Each row is followed by one of two labels, saying whether the row has a hidden trait. Each part has a new trait and two new labels.
(in the rows, 100 means zero)
[129  99 105  83 110  71  68  90 101  97  81 103 128  41  91 108 184 112
  82 123  69  86  28 104 119 185  74 106  37 123  93 117 104 114  96 103
  80  90 166  82 118 114  93  92  79 108 122 120 120 122  76  77  61  56
  73 115  79 101 149 105 103  66  83 150  67  94  82  94 150  80  88 101
  85  90  85  78 105  99 120 117  80 128  96 138  79  65  97  99  66  87
  87  97  91  93  46 118 104  98 117 104 122  98  99 125  87  44 140  80
  76  88  93 126 149 105 149 146 107 125  96 116 107  24  94 107 149  93
 106 145  71  97 130 116 134  92] | J86
[134 103 113  78 114  69  69  84 109 108  85 112 117  55  86 105 175 108
  80 163  61  84  47 100 118 171  55  94  45 130  94 101  99 123  89 107
  76  88 169  76 107 113  90  87  83 106 113 118 114 130  77  76  47  57
  56 117  89 105 151 109 104  70  83 146  66  87  99  92 132  81  86 101
  91  89  81 100 123  93 133 124  83 134 109 156  63  56  94 100  68  95
  79  94  85  85  42 117 109  98 112 103 126 103  95 115  86  48 146  67
  88  83  98 130 125 109 149 139  96 124 102 121 100  26  94 101 148 103
 110 154  45  92 119 118 140  97] | J51
[132 104 100  92 109  91  60  78  90  94  76  92 131  32  89 103 155 140
  87 102  41  96  48 104 114 184  77 107  24 133  93 134 100 116  91 102
  96  91 140  74 135 108 104 102  88 111 136 125 128 122  81  62  47  43
  89 120  75  95 144 105 101  61 106 133  82 100  86  90 130  65  86 108
  72 100 110  74 114 104 113 113  75 115  76 136  75  63 104 100  61  88
  99 102  91  93  35 113 102 102 110 103 124  91 106 124 100  55 136  83
  60  89  89 131 149 111 169 148 116 114  91 117 123  45  83 103 148  96
 109 135  45 103 142 130 112  88] | J51
[134  98  95  80 107  97  62  87  92  96  84  85 131  29  94 105 155 126
  83 107  41  95  39  99 115 158  75 109  25 134  98 134 103 125  95 102
  95  90 164  72 137 108  97 101  80 112 139 117 125 115  84  66  42  50
  80 112  78  98 158 109 105  80  98 128  70  92  75  90 128  73  92 107
  87  98 108  71 100  98 106 111  78 137  78 132  66  64 104  94  58  91
 117 107  85  98  42 118  97 101 117 105 130  93 104 122  96  64 129  70
  60  88  83 127 154 106 180 158 113 135  96 122 124  22  88 111 162  90
 103 130  46  98 134 127 118  86] | J51
[140 100  98  81 110  76  57  86  97  93  93  96 141  26  92 109 156 118
  81 125  58  92  24  97 116 176  79 104  43 123  92 127 104 116  98 103
  99  89 179  79 125 105  94  95  77  98 124 112 126 128  74  70  58  58
  78 111  82 100 138 105 102  70  88 133  67  95  81  93 142  78  84 107
  84 104 104  73 114 100 116 110  74 126  84 143  70  55  99  95  64  93
 100  99  84  94  37 119 100  98 116 103 127  96 102 121  87  63 124  81
  71  86  89 124 151 107 186 149 110 124  99 118 127  31  87 113 162  92
 107 130  49  99 148 121 133  93] | J86
[134 102 109  87 112  74  73  88 100  97  84 103 120  57  84 107 147 117
  87 128  61  94  37  99 113 175  67 107  39 131  93 117 104 114  87 105
  89  96 150  77 119 112  99  95  87 105 122 123 121 122  76  78  52  53
  74 120  85 103 165 109 105  72  81 142  64  94  97  94 137  88  86 104
  84  94  91  72 109  97 124 122  82 118 101 157  64  66 101 102  60  83
  87 100  90  95  41 121 105 101 107 104 119  99  95 114  92  67 137  77
  80  89  93 138 130 104 158 155 101 131  99 118 108  36  81 113 162  94
 106 117  57  95 127 119 127  91] | J51
[134 101 116  79 115  61  51  87 106 100  85 117 118  58  92 100 185  98
  82 176  62  85  21 102 119 178  59  95  42 140  96 101 109 114  86 107
  79  88 180  80 120 120  93  81  72  92 115 124 120 130  72  80  78  56
  61 115  87 114 149 112 112  67  71 140  62  95  96  92 144  86  85 105
  97  85  78  62 114  92 127 120  81 127 114 150  58  71 100  95  57  81
  89 101  82  89  62 128 115  98 114 103 117 106  97 114  86  57 141  64
  76  89  99 126 157 105 176 141  96 136 103 116 107  56  91 106 156 103
 106 150  81  91 127 108 143  97] | J86
[140  95 107  72 110  65  66  89 108  94  80 109 121  45  90 113 169 117
  80 153  59  87  59 101 114 179  61 102  29 124  88 118 103 119  88 103
  79  83 174  71 109 108  96  87  79 100 125 116 117 127  79  60  56  68
  76 105  83 109 140 103 105  70  81 149  68  88  82  93 146  86  93 104
  89  95  81  76 110  97 129 119  79 123  91 143  55  50 100  98  59  89
  89  98  84  89  49 122  99 100 109 103 127 105 100 111  89  52 134  84
  78  79  98 149 158 106 133 128 109 120 102 126 113  20  94 106 160  96
 106 153  50  96 125 116 143  89] | J86
[136 105 116  80 106  58  57  89 106  97  85 116 109  64  82 109 167 105
  85 150  52  86  44  94 112 185  49 100  38 125  97 110 107 118  92 106
  75  90 174  87 116 108  90  85  87 105 110 120 123 124  73  75  52  43
  64 118  85 105 154 110 103  67  76 151  79  90  98  87 129  85  82  98
  90  92  84  77 108  94 129 121  76 124  99 133  53  56  99  95  52  94
  86  95  86  92  43 122 111 100 117 103 115 103 100 110  88  60 137  83
  77  89  96 128 135 104 173 128  95 125 101 116 108  18  93 107 170 101
 107 140  62  92 128 122 138  96] | J51
[137 104 120  89 111  75  61  80 100  99  92  97 113  41  86 107 184 112
  89 146  56  82  36  96 115 181  65 103  42 132  95 115 103 111  85 103
  80  92 169  79 116 114  92  92  84  98 126 125 122 126  79  75  67  98
  73 119  82 103 168 105 110  58  87 140  76  88 101  94 140  77  84 100
  89  96  88  65 111  96 134 123  81 133 101 139  73  56 103  93  51  93
  83  98  94  92  47 124 110 100 120 104 136 100  95 112  91  53 139  77
  84  91  96 123 146 104 170 131 106 123  97 122 122  28  92 107 149  98
 107 140  47  94 128 118 136  96] | J51
[151 101 108  76 108  70  75  85 104 108  84  98 122  60  79 106 162 124
  77 141  66  90  47 102 132 184  61 104  48 117  93 125  97 116  93 101
  82  88 183  59 122 112 101  95  84 104 134 124 124 123  50  68  46  66
  74 116  85  98 144 103 105  64  83 143  80  85  88  96 130  81  94  98
  86  85  94  79 145 103 133 124  87 117  95 135  60  56  94 108  53 100
  88  91  84  99  35 114 100 105 112 102 123  93  97 109  89  42 140  76
  80  83  91 134 167 106 143 139 102 117  94 125 100  14  91 107 165  94
 106 154  38  97 137 120 138  91] | J51
[130  99 106  82 107  99  74  76  98  98  81  94 125  34  86 110 143 124
  86 108  57  88  39 102 112 169  72 107  16 122  96 128  95 117  91 104
  93  93 174  79 131 104 102  97  90 113 135 128 120 124  82  68  20  48
  77 118  76  95 145 104 103  74  99  99  85  91  94  96 131  80  88 107
  85 105 100  76 119 100 123 111  81 121  83 139  48  62 103 101  50  97
  93  99  93  94  35 113 101 101 113 105 136  92 102 119  93  49 136  83
  69  83  96 123 153 113 165 154 113 117  96 118 121  29  90 102 149  98
 110 137  55  94 129 134 119  87] | J51
[131  96 101  78 111  72  51  89 106  94  81 107 124  43 101 100 159 108
  86 143  46  81  45 101 114 198  58  99  42 131  96 120 109 124 100  77
  81  87 181  69 126 103  92  88  69  98 123 110 123 144  73  74  74  56
  70 112  79 112 145 110 110  82  84 147  54  96  88  98 134  81  82 103
  97 103  91  61  98  95 120 120  87 139  96 140  73  55 109  93  56  88
  96 103  88  88  18 127 107 101 117 103 105  97  99 119  91  71 120  74
  53  88  98 119 160 105 158 153  99 122 110 114 130  40  92 113 146  94
 105 149  42  97 132 118 139  95] | J86

Next part:
[109  89 103 109 103  90 118  83  94 100 106  94  89 106  96 106  98  95
 102  90  99 105  98 103  94 114  65 102  99  94  97  91 103 110  97  97
 124 102  98 104  95 117  98 100 103 101 113  94  78  82 111  99 106  97
 104 108 101 135 114 107 110 104 107  94 104 100 101  99 112  90 122  95
 103 111  82  96 105  96  94  96 110  91  94  91 121 100 102  99 101 108
  99  97 114  91 113  91 105 109 100  98  97 106  84 100 117] | [76]
[ 87 106  96  75 101  93  96  84  95 106  89 109 107  94  92  99  99 105
  96 101 103  94 103 108  97  61 140  72 102 107  93  95 110  81 102  97
  86  96  93 106 114  86 101 104  93 109  98 105 112 137 101  96  90 103
  95  75 103  49  86  94 102  98  96 119 104 110 101  85  87 119  81 114
  96 106 123 108  96  94 109  75  93 119 106 105  90  99 100 100  98  95
 108 117 103 100 102 111 100 117 100 103  91  92 112 100 112] | [71]
[ 86 107  92  78 100  92  98  93  94 108  87 110 109  93  91  98  99 106
  96 103  99  93 103 107  97  62 148  65 103 106  94  96 108  76 103  97
  86  95  90 106 117  86 101 104  92 109  94 107 112 144 101  96  89 102
  93  76 105  39  85  94  97  98  94 120 104 109  98  86  89 117  80 114
  95 104 129 110  95  95 112  72  92 128 111 105  87  98  99 100  97  94
 109 119 100 100  98 115 100 111 100 105  91  90 109  99 112] | [71]
[ 97  99 100  87 104  90 105  85  97 103  98 104 102  96  91 101  97  99
 100  99  96  96 101 111  98  79 102  77  97 107  91  93 109  88  98  94
 101  96  99 106 108  96 100 103  91 108 101 105 100 122 100  97  94  97
 100  81 100  80  98  96 112  98 100 109 103 106 106  90  89 112  88 108
  94 109 110 105  99  91 102  80 101 103  96  99  93  99 104 102 101  96
 105 109 104  96 110 101 100 120 103  99  87  98 107 103 109] | [71]
[ 91 105  96  75 101  92  99  90  94 107  91 107 104  93  92  99  98 103
  98 103  98  93 102 108  97  67 136  71 102 107  92  93 109  80 101  96
  88  96  89 106 114  89 101 104  92 108  97 104 114 135 101  97  89 100
  95  75 104  42  90  96 102  97  94 117 104 108 101  87  85 113  84 111
  95 105 121 107  94  94 108  74  94 109 105 104  86  99 100 101  99  94
 107 117 104  99 103 110  99 118 101 103  89  91 109 100 114] | [71]
[ 99  98 103  89 105  88 108  86  97 103 102 101 101  96  90 102  97  99
 101  92  96  96  99 111  98  80 111  80  97 107  90  91 107  89  98  94
 102  95  98 107 105 101  99 103  91 107 104 101  99 120  98 100  93  98
 100  83 102  69 101  97 114  95 100 105 104 107 105  90  91 112  90 108
  94 111 108 106  98  91 100  80 104  98  95 102  97 100 106 102 100  97
 104 107 107  95 113 103 100 118 103  99  86 100 103 102 111] | [71]
[106  92 100 103 105  87 113  76  96 104 107  96  93 104  94 102  97  97
 101  92  97 101  98 105  96 106  79  97  98 102  95  91 105 103  97  97
 115 100 103 103  97 112  98 101 100 104 110  96  74  90 106  97 104  98
 104 103 100 109 112 105 111 103 107 100 103 103 100  98 105  95 110  97
 101 110  92 105 104  94  95  92 107  99  92  90 112  99 104  99 101 104
  98 101 112  92 111  92 104 114 101  97  93 107  95 101 113] | [71]
[114  82 117 124 102  89 120  82  94  85 110  85  85 103  98 107  99  94
 105  79  94 112  97 104  96 146  57 118 102  94 103  97 100 122  85  98
 126 104 117  99  89 129  94  94 107  96 107  87  72  65 117  96 113  87
 108 117  91 171 127 107 119 111 118  75 101  93 116  99 123  84 121  81
 107 111  71  88 109  96  83 113 110  75  86  84 128  98  97 102 108 109
  89  87 110  92 125  80 105 109 103  94 105 117  82 102 112] | [76]
[ 85 106  94  80 102  95  91  95  93 108  89 113 109  99  93  97  98 106
  91 108  97 100 105 104  95  60 168  70 108 104  96 101 114  76  99 100
  91  95  93 101 118  80 102 107  97 111  91 105 113 140 104  88  93 102
  95  69 102  50  78  97 102 102  99 121 101 109  96  85  94 121  79 105
  99 100 119 111  96  95 111  76  90 123 115 107  85  95  95  97  99  97
 105 124 101 104  93 118 101 121  96 104  90  86 113 100 115] | [71]
[116  81 116 125 101  88 116  81  95  86 112  82  83 100  98 107  99  94
 106  79  94 112  98 104  97 155  43 121 100  95 103  95  98 123  85  98
 128 105 116 100  84 131  94  93 108  94 111  85  74  65 114  98 112  89
 106 123  92 174 129 107 118 107 117  77 101  92 118 110 120  83 125  84
 107 111  71  88 109  97  83 117 110  73  87  86 128 100  98 103 105 109
  90  81 112  91 127  81 105 109 104  93 103 116  79 102 111] | [76]
[ 84 106  93  77  99  95  93  93  94 109  85 110 109  96  96  98 100 108
  93 105 100  94 104 105  96  56 152  72 104 106  94  97 111  75 103  98
  84  95  88 105 121  82 101 105  94 110  93 106 116 137 102  94  91 104
  93  77 106  34  79  98  92  99  95 122 103 110  96  85  89 122  80 112
  96 102 129 110  96  96 114  70  90 120 113 105  83  98  97  99  97  95
 108 121 101 102  94 119  99 113  98 106  93  89 114  99 112] | [71]
[115  83 116 125 101  88 117  81  95  87 109  82  84 101  95 107 100  95
 107  78  93 109  97 104  96 133  37 120  99  96 102  93  98 122  87  97
 128 106 116 101  87 131  94  93 106  95 109  89  71  66 114 100 112  89
 106 121  92 175 127 106 117 109 116  76 102  93 118 111 116  84 125  83
 107 111  71  87 108  97  84 114 108  71  84  85 127 100  98 103 107 109
  89  81 112  91 124  79 104 106 105  93 104 115  79 102 110] | [76]
[ 98 100 101  88 105  91 106  85  97 104 101 100  99  96  91 102  97 100
 100  96  96  97 100 111  98  83 112  80  96 107  91  93 108  86  98  94
 103  96 102 105 105  98  99 104  93 107 104 102  99 118 101  98  94  97
 100  86 101  65  99  97 113 100 103 105 103 107 106  94  90 109  95 108
  95 110 106 106  98  92 103  79 103 102  97  99  94  99 106 102 101  97
 104 108 105  95 115  97 100 120 103  99  89 100 104 102 112] | [71]
[ 85 109  90  78  99  94  93  94  94 108  83 115 108  96  92  98 100 106
  95 105 100  93 103 105  96  64 150  69 103 105  95  97 110  72 104  98
  83  96  86 106 120  80 102 105  94 109  95 107 116 139 101  97  89 105
  95  76 107  31  89  97  90  97  94 124 105 109  96  86  87 119  77 116
  96 103 126 113  95  96 116  69  91 121 111 104  90 100  98 100  95  94
 107 120 103 101  94 118  99 110  99 106  91  87 115  99 113] | [71]
[111  88 103 117 102  90 114  83  95  98 107  92  88 106  98 104  98  97
 103  91  99 106  97 101  94 124  53 110 100  99  99  94 101 109  96  99
 120 103 111 103  93 119  97 100 105 101 114  93  77  77 111  98 110  96
 105 114 100 144 114 108 109 106 106  92 104  98 100 102 113  81 119  90
 106 110  78  96 106  97  89 102 112  90  94  90 125 100 101  98 102 110
  96  89 113  91 113  89 105 107 101  97  99 103  78 100 116] | [76]
[108  90 102 110 104  90 113  85  96 102 109  97  92 107  96 104  97  95
 100  91  97 107  98 104  94 110  80 102 100 102  98  95 105 105  79  98
 118 101 109 101  95 114  98 102 103 104 112  94  87  84 109  95 108  97
 105 104  99 123 111 106 113 104 115  95 103 101  98  98 108  99 114  95
 105 110  86 100 104  94  91  95 108  99  96  91 118  98 101  98 102 108
  97 101 112  94 114  90 105 113 100  97  94  99  88 101 117] | [76]
[115  87 104 124 101  87 118  83  95  93 106  88  86 105  97 105  99  95
 105  83  99 105  96 101  95 126  41 112  98 100 100  91  98 113  95  97
 120 105 107 103  85 126  97  97 105  97 118  94  75  75 109 101 111  96
 104 119  99 147 121 109 109 105 109  86 104  96 103 104 114  81 127  91
 107 111  78  92 107  98  90 104 112  84  90  89 129 101 100 100 102 109
  95  82 114  88 118  86 105 104 103  98 102 111  79 100 116] | [76]
[107  86 105 117 101  87 117  83  95  97 107  94  89 106  96 105  98  96
 102  91  98 108  97 101  94 119  66 105 101  98 100  93 101 111  95  98
 119 103 109 101  91 123  97 100 108 100 114  93  77  72 112  96 112  96
 105 113  98 142 119 109 110 107 111  91 102  98 100 102 116  89 121  96
 107 110  84  94 107  96  89 106 110  89  96  91 122  99  99  98 102 111
  94  92 116  91 115  91 105 109 100  97  99 110  78 100 117] | [76]
[118  83 115 122 100  88 118  78  95  87 109  86  83 101  96 107 100  95
 107  79  94 109  97 103  96 142  39 119 100  96 102  94  97 112  87  98
 132 106 116 101  85 130  94  94 106  95 111  86  71  61 115 100 111  89
 105 122  93 173 129 106 117 109 116  75 102  93 116 109 116  87 127  83
 107 110  74  87 109  97  82 113 110  71  88  85 129 100  98 103 106 108
  89  82 118  90 126  79 105 106 105  93 105 116  79 101 111] | [76]
[109  87 103 110 102  90 117  85  94  96 107  93  90 108  97 105  98  96
 102  91  98 108  97 102  94 114  73 108 100 100  99  93 105 110  97  98
 120 102 108 102  93 116  98 100 104 101 112  94  78  74 112  95 110  97
 104 113  98 132 115 108 109 106 110  93 102 100 100 100 112  88 118  97
 107 110  81  94 107  96  93 101 111  92  95  88 127  99 100  97 102 109
  94  94 113  91 114  88 105 107  99  97  99 107  80 101 113] | [76]
[117  88 110 121 100  86 119  79  96  89 106  85  87  99  96 106 100  94
 109  82  98 102  96 103  97 138  35 116  96  98 101  89  96 118  93  97
 122 106 110 105  86 129  95  93 103  94 111  88  74  72 111 107 109  92
 104 122  98 157 130 108 110 106 108  81 106  93 111 108 111  81 128  84
 105 110  81  88 107  99  87 108 114  75  82  88 130 104 101 104 103 106
  94  80 113  87 124  83 103 102 106  95 105 114  81 100 113] | [76]
[102  96 101  92 106  89 112  84  98 104 105  99  97  98  91 102  97  97
 102  94  97  99  99 111  98  98  97  86  96 106  91  90 108  92  97  94
 105  97 102 106 102 103  99 103  94 106 107 101  95 119 102  99  95  98
 102  93 101  74 107 100 113  98 102 108 104 106 104  95  89 110 103 101
  96 110  98 101 101  91  99  86 107  98  94  96 102 100 105 102 101 102
 103 102 107  94 114  94 101 117 103  95  87 104  99 102 111] | [71]
